Below are the code and all the weights of a small trained network. Each question names an input and a target symbol and asks about switching units off, where a switched-off unit gives its printed mean instead of its output.

import numpy as np


def w(rows, s, z=0):
    codes = np.array(rows[::2]) - 128.0
    scale = np.full(codes.shape[1], s)
    scale[-1] = z or s
    return codes * scale


def norm(h):
    return h / np.sqrt((h * h).mean(-1, keepdims=True) + 1e-5)


def f(y):
    return y / 2 * (1 + np.tanh(0.7978845608 * (y + 0.044715 * y**3)))


def softmax(a):
    e = np.exp(a - a.max(-1, keepdims=True))
    return e / e.sum(-1, keepdims=True)


def log_softmax(a):
    a = a - a.max(-1, keepdims=True)
    return a - np.log(np.exp(a).sum(-1, keepdims=True))


def net(x, mask):
    ids = ['Δαγηλξφ'.index(c) for c in x.split()]
    T = len(ids)
    res = E[ids] + P[:T]
    r = norm(res)
    for j in range(2):
        rows = slice(3 * j, 3 * j + 3)
        q, k, v = (r @ M[0][rows].T for M in (Q, K, V))
        z = softmax(np.where(np.tri(T) > 0, q @ k.T / 3**0.5, -1e9)) @ v
        o = O[0][rows]
        res = res + np.where(mask[j], z, o[:, -1]) @ o[:, :-1]
    y = f(norm(res) @ A[0][:, :-1].T + A[0][:, -1])
    res = res + np.where(mask[2:10], y, B[0][:, -1]) @ B[0][:, :-1]
    return log_softmax(norm(res)[-1] @ U[:, :-1].T + U[:, -1])


Q, K, V, O, A, B = {}, {}, {}, {}, {}, {}
E = w([
[158,204,201,253,222,185],'Δ',
[55,201,147,186,129,116],'α',
[117,214,42,177,149,203],'γ',
[192,203,55,112,54,26],'η',
[182,193,179,58,79,99],'λ',
[161,86,79,85,116,193],'ξ',
[198,58,103,132,160,64],'φ',
],0.0045)
P = w([
[167,53,131,230,37,206],'0',
[151,223,115,59,253,174],'1',
[172,234,102,88,250,182],'2',
[178,239,99,109,242,170],'3',
[182,247,99,128,240,172],'4',
[171,253,96,162,245,190],'5',
[187,254,91,176,234,186],'6',
[193,243,86,185,221,182],'7',
[193,244,83,194,214,186],'8',
],0.0025)
Q[0] = w([
[95,104,193,94,135,113],'H0',
[53,52,214,81,138,125],'H0',
[1,43,141,55,123,110],'H0',
[89,83,175,47,79,149],'H1',
[99,77,126,112,109,89],'H1',
[160,176,88,146,170,169],'H1',
],0.0073)
K[0] = w([
[128,159,118,65,188,136],'H0',
[55,221,95,47,208,67],'H0',
[109,177,116,77,254,108],'H0',
[145,191,45,116,221,117],'H1',
[128,179,134,127,231,208],'H1',
[115,113,171,187,59,123],'H1',
],0.0055)
V[0] = w([
[116,253,62,79,67,90],'H0',
[25,150,2,104,152,215],'H0',
[89,57,121,53,36,97],'H0',
[106,71,90,102,111,28],'H1',
[252,147,121,48,161,189],'H1',
[125,99,91,206,165,131],'H1',
],0.0041)
O[0] = w([
[80,135,52,104,116,161,77],'H0',
[196,42,83,119,140,150,36],'H0',
[102,112,95,170,253,70,76],'H0',
[181,176,123,165,145,201,43],'H1',
[92,31,143,122,127,178,250],'H1',
[89,137,93,164,198,148,201],'H1',
],0.0061,0.002)
A[0] = w([
[62,169,163,166,132,64,182],'N0',
[122,166,113,109,133,132,49],'N1',
[135,142,163,113,68,108,159],'N2',
[29,183,143,156,152,165,204],'N3',
[95,52,68,209,156,114,248],'N4',
[165,107,164,162,106,143,219],'N5',
[113,181,160,54,164,155,78],'N6',
[140,81,100,82,138,253,84],'N7',
],0.005,0.0014)
B[0] = w([
[142,57,131,146,151,64,195],'N0',
[86,141,174,201,125,176,140],'N1',
[150,157,154,92,220,185,139],'N2',
[108,12,106,76,56,69,250],'N3',
[74,178,97,3,195,153,181],'N4',
[149,118,136,39,124,119,159],'N5',
[118,94,123,176,86,180,177],'N6',
[156,91,146,251,84,50,186],'N7',
],0.0045,0.0024)
U = w([
[132,155,221,56,74,194,135],'Δ',
[187,233,87,149,112,80,156],'α',
[209,36,61,175,86,168,50],'γ',
[33,189,20,154,149,222,154],'η',
[1,82,153,121,111,47,4],'λ',
[165,78,101,68,240,126,234],'ξ',
[119,158,219,245,217,102,161],'φ',
],0.006,0.0012)

Each question gives the input, a string of symbols that net reads in full, and the target symbol t.
The units are the heads (3 rows each of Q, K, V and O) and the neurons (one row each of A and B). Each row of codes is followed by its name. A weight is (code - 128) times the scale printed after its matrix; where a second scale follows, it is the last column's (O, A, B and U).
mask holds one flag per unit, heads first, then neurons. A switched-off unit (its flag False) gives its mean, the last column of its rows in O or B, instead of its output. The means were averaged over made-up inputs and are rounded, as every weight is.
A unit's drop is (log p(t) with every unit on - log p(t) with that unit switched off) / (log p(t) with every unit on - log p(t) with every unit switched off).
The circuit of an input: a set's keep is (log p(t) with only the set's units on - log p(t) with every unit switched off) / (log p(t) with every unit on - log p(t) with every unit switched off). Starting from all 10 units, units are removed one at a time, each time the one whose removal leaves the highest keep (on an exact tie, the one counted first), for as long as the keep stays at least 0.8.
circuit, biggest first: the units of the circuit, biggest drop first
top k neurons: the k neurons with the biggest drops, biggest first
which heads matter: for each layer, one digit per head in row order, 1 if its drop is at least 0.15 and else 0, layers parted by /
drop of u: that unit's drop, to one decimal
input ξ ξ γ Δ η φ φ φ α, target ξ: which heads matter -> 10
input ξ α γ, target ξ: circuit, biggest first -> (H0)
input ξ α Δ α, target ξ: circuit, biggest first -> (H0; N7)
input λ ξ λ γ Δ ξ φ, target λ: circuit, biggest first -> (H0; H1)
input γ φ γ λ Δ λ η λ, target γ: which heads matter -> 10
input λ Δ Δ, target λ: circuit, biggest first -> (H0; N3; H1)
input λ φ λ η φ η α, target λ: which heads matter -> 00
input γ η φ ξ φ, target γ: which heads matter -> 10
input λ η λ φ ξ η γ, target λ: circuit, biggest first -> (N3; H0; H1)
input α φ γ α η ξ, target α: which heads matter -> 01
input η γ η α λ, target η: which heads matter -> 10
input λ ξ λ, target λ: circuit, biggest first -> (H0; N3)
input ξ ξ λ α φ φ λ, target ξ: which heads matter -> 11
input γ γ ξ, target γ: circuit, biggest first -> (N7)
input λ η Δ η ξ ξ, target λ: top 2 neurons -> (N3; N7)
input Δ ξ η γ, target Δ: drop of H0 -> 1.1
input η ξ Δ λ η γ φ φ η, target η: drop of H0 -> 0.8
input γ Δ ξ γ φ λ φ η, target γ: drop of H0 -> 1.5
